X =
[[6 5 3 6 7 6 2 3]
 [6 7 6 7 2 4 2 6]
 [5 2 6 6 5 6 4 6]
 [5 7 6 2 4 4 4 4]
 [6 4 2 3 5 2 3 4]]
X[0, 0]: 6
X[4, 6]: 3
X[:, 2]: [3, 6, 6, 6, 2]
X[4, 3]: 3
X[2, 6]: 4
X[:, 1]: [5, 7, 2, 7, 4]
X[0, 6]: 2
X[3, 5]: 4
X[3, 0]: 5
X[1, 4]: 2
X[3]: [5, 7, 6, 2, 4, 4, 4, 4]
X[:, 5]: [6, 4, 6, 4, 2]
X[1, 1]: 7
X[3, 1]: 7
X[2, 5]: 6
X[:, 0]: [6, 6, 5, 5, 6]
X[3, 7]: 4

a = 22	595	275	783	344	363	326	351
a[0] -> 22
a[4] -> 344
a[-2] -> 326

A =
[[  4 -16  29 -18  46 -36  31  29 -64]
 [-38 -43  20  -2  17  83   8 -74 -11]
 [ 61 -28  19  52  40  38 -44 -59 -16]]
Indices start at 0.
(0, 0): 4
(0, 6): 31
(0, 7): 29
(1, 1): -43
(2, 5): 38
(2, 6): -44
(1, 3): -2
(1, 7): -74
(1, 0): -38
(2, 0): 61
(2, 2): 19
(1, 4): 17

x =
array([[-10,  56,  54, -57, -49,  14,  29, -63,  -8, -11,  58,  20, -50,
        -18],
       [-44, -28, -42,  19,   8,  23, -36,  33,  20, -60, -47,  34, -20,
          7],
       [-14,  32,  55, -47, -35,  25,  41,  13,   2,  23,  37, -59,  -1,
         63]])
x[0][0] => -10
x[1][11] => 34
x[0] => [-10, 56, 54, -57, -49, 14, 29, -63, -8, -11, 58, 20, -50, -18]
x[0][1] => 56
x[2][7] => 13
x[1][12] => -20
x[0][12] => -50
x[2][10] => 37
x[1][6] => -36
x[1] => [-44, -28, -42, 19, 8, 23, -36, 33, 20, -60, -47, 34, -20, 7]
x[1][10] => -47
x[0][3] => -57
x[2][2] => 55
x[2] => [-14, 32, 55, -47, -35, 25, 41, 13, 2, 23, 37, -59, -1, 63]
x[:, 6] => [29, -36, 41]
x[1][2] => -42
x[:, 2] => [54, -42, 55]
x[1][1] => -28
x[1][3] => 19
x[0][9] => -11
x[2][5] => 25
x[2][13] => 63
x[2][8] => 2

arr =
[[130 116 116 132 160 155 117 120  14 199  52]
 [107  22  85  73 191 141  76  87  86 229 175]
 [144  72 138  35  73  53   7 173  91 200 138]
 [ 90 157  39 127 110 172  83 132 164  79  57]
 [117 117  81 122 143 162  81 139  78 154  52]
 [157  81 167  79  95 133  21 183  72 113 203]
 [163 145 102 115 107 188 113 173 142  92  95]
 [103 104 171 145 102  89 165  84  49 117  48]
 [ 94 151 146 117 103  63 139 103 189 122 137]
 [160 129 167 189 138 120 201 151 106 146  25]
 [ 53  89 166 104 141  81 176   2 130 147 195]]
Rows and columns are counted from 0.
row 0 col 0 -> 130
row 0 col 4 -> 160
row 0 col 6 -> 117
row 4 col 4 -> 143
row 4 col 10 -> 52
row 0 col 7 -> 120
row 2 col 4 -> 73
row 4 col 7 -> 139
row 5 col 10 -> 203
row 8 col 10 -> 137
row 0 col 3 -> 132
row 6 col 0 -> 163
row 7 col 2 -> 171
row 5 col 6 -> 21
row 10 col 9 -> 147
row 6 col 8 -> 142
row 9 col 3 -> 189
row 8 col 6 -> 139
row 0 col 1 -> 116
row 0 col 5 -> 155
row 2 col 5 -> 53
row 9 col 4 -> 138
row 2 col 8 -> 91
row 0 col 8 -> 14
row 10 col 1 -> 89
row 6 col 4 -> 107
row 3 col 4 -> 110
row 8 col 1 -> 151
row 3 col 10 -> 57
row 7 col 8 -> 49
row 7 col 9 -> 117

data =
[[-47, 21, 26, -88, 27, 52, 22, -26, 16, -19, -61, 0, 7, 17, 13],
 [38, -25, -33, 85, -38, -43, -20, 28, -30, 15, 75, -4, -16, -13, -8],
 [26, 22, 26, -32, 41, -7, -14, -9, 55, 6, -79, 29, 20, 8, -9],
 [-42, -22, -19, 34, -35, 9, 28, 0, -59, -8, 83, -41, -11, -20, 8],
 [-63, -5, -7, -44, -23, 53, 29, -11, -44, -25, 30, -27, -20, 11, 20],
 [38, -17, -29, 56, -30, -30, -25, 26, -17, 12, 48, 9, -20, 1, -4],
 [-44, -15, -20, -4, -35, 31, 21, 0, -53, -16, 59, -29, -23, 2, 15],
 [-51, -15, -17, -4, -32, 31, 26, -4, -54, -16, 59, -33, -19, -2, 15],
 [-70, -4, 5, -31, -10, 43, 41, -20, -40, -21, 29, -38, -2, -7, 15],
 [21, -27, -33, 82, -41, -36, -9, 24, -42, 11, 87, -15, -16, -17, -5],
 [73, 11, 6, 19, 24, -43, -42, 15, 56, 22, -54, 44, 10, 8, -17],
 [38, 4, 3, 16, 12, -26, -21, 8, 28, 12, -22, 21, 6, 1, -10],
 [-59, -16, -8, 12, -26, 22, 40, -10, -56, -14, 68, -47, -5, -20, 11]]
Rows and columns are counted from 0.
(0, 0)	-47
(8, 4)	-10
(1, 14)	-8
(5, 5)	-30
(4, 14)	20
(6, 11)	-29
(6, 13)	2
(12, 0)	-59
(2, 2)	26
(6, 2)	-20
(4, 7)	-11
(6, 5)	31
(7, 11)	-33
(2, 4)	41
(4, 8)	-44
(5, 2)	-29
(12, 5)	22
(3, 13)	-20
(7, 6)	26
(2, 0)	26
(0, 11)	0
(11, 2)	3
(3, 14)	8
(1, 1)	-25
(1, 7)	28
(9, 5)	-36
(1, 3)	85
(7, 12)	-19
(1, 11)	-4
(12, 11)	-47
(7, 10)	59
(4, 6)	29
(11, 14)	-10
(11, 0)	38
(7, 8)	-54
(9, 6)	-9
(4, 11)	-27
(10, 2)	6

W = [[12, -23, -59, 2, -2, 12, 12, -11, 6, 21], [32, -1, -17, 16, 11, 88, 12, -17, -3, 13], [14, 45, 1, 31, 19, 46, -6, 3, 1, -69], [-42, -4, -25, 74, 6, 2, 7, -1, 0, 34], [-12, -28, 9, -34, 6, 36, 5, 15, -4, -7]]
W[0,0]: 12
W[0,3]: 2
W[2,4]: 19
W[2,6]: -6
W[1,5]: 88
W[0,4]: -2
W[1,8]: -3
W[3]: [-42, -4, -25, 74, 6, 2, 7, -1, 0, 34]
W[4,2]: 9
W[3,3]: 74
W[2]: [14, 45, 1, 31, 19, 46, -6, 3, 1, -69]
W[0,8]: 6
W[4,9]: -7
W[3,8]: 0
W[1,9]: 13
W[3,5]: 2
W[3,4]: 6
W[2,2]: 1
W[4,0]: -12
W[4]: [-12, -28, 9, -34, 6, 36, 5, 15, -4, -7]
W[1,2]: -17
W[1,3]: 16
W[4,6]: 5
W[0]: [12, -23, -59, 2, -2, 12, 12, -11, 6, 21]
W[0,9]: 21
W[:, 0]: [12, 32, 14, -42, -12]
W[4,3]: -34

B =
[[ -5 -12 -17  81  71   5 -84  20  69   5 -16]
 [  9  -3  33 -78 -35  12  80   2 -64 -28  11]]
B[0][0] = -5
B[1][3] = -78
B[0][6] = -84
B[0] = [-5, -12, -17, 81, 71, 5, -84, 20, 69, 5, -16]
B[1][1] = -3
B[1][9] = -28
B[1] = [9, -3, 33, -78, -35, 12, 80, 2, -64, -28, 11]

m =
559  511  369  613  566  563
351  675  273  431  766  643
475  475  425  536  430  391
552  663  599  629  544  543
650  219  665  461  767  700
487  422  393  525  584  741
m[0][0]	559
m[2]	[475, 475, 425, 536, 430, 391]
m[1][1]	675
m[:, 3]	[613, 431, 536, 629, 461, 525]
m[:, 1]	[511, 675, 475, 663, 219, 422]
m[4][1]	219
m[:, 0]	[559, 351, 475, 552, 650, 487]
m[4][5]	700
m[:, 5]	[563, 643, 391, 543, 700, 741]
m[:, 2]	[369, 273, 425, 599, 665, 393]
m[2][2]	425
m[5][5]	741

M =
[[-10 -21  63 -27  65  17  42 -34]
 [ 33 -11 -11 -37  14 -12  34  32]
 [ 17  -9 -39  -3  22  -8  21  80]]
M[0,0] => -10
M[1,0] => 33
M[1,1] => -11
M[2] => [17, -9, -39, -3, 22, -8, 21, 80]
M[:, 3] => [-27, -37, -3]
M[0,7] => -34
M[1,4] => 14
M[0,1] => -21
M[1] => [33, -11, -11, -37, 14, -12, 34, 32]
M[1,6] => 34
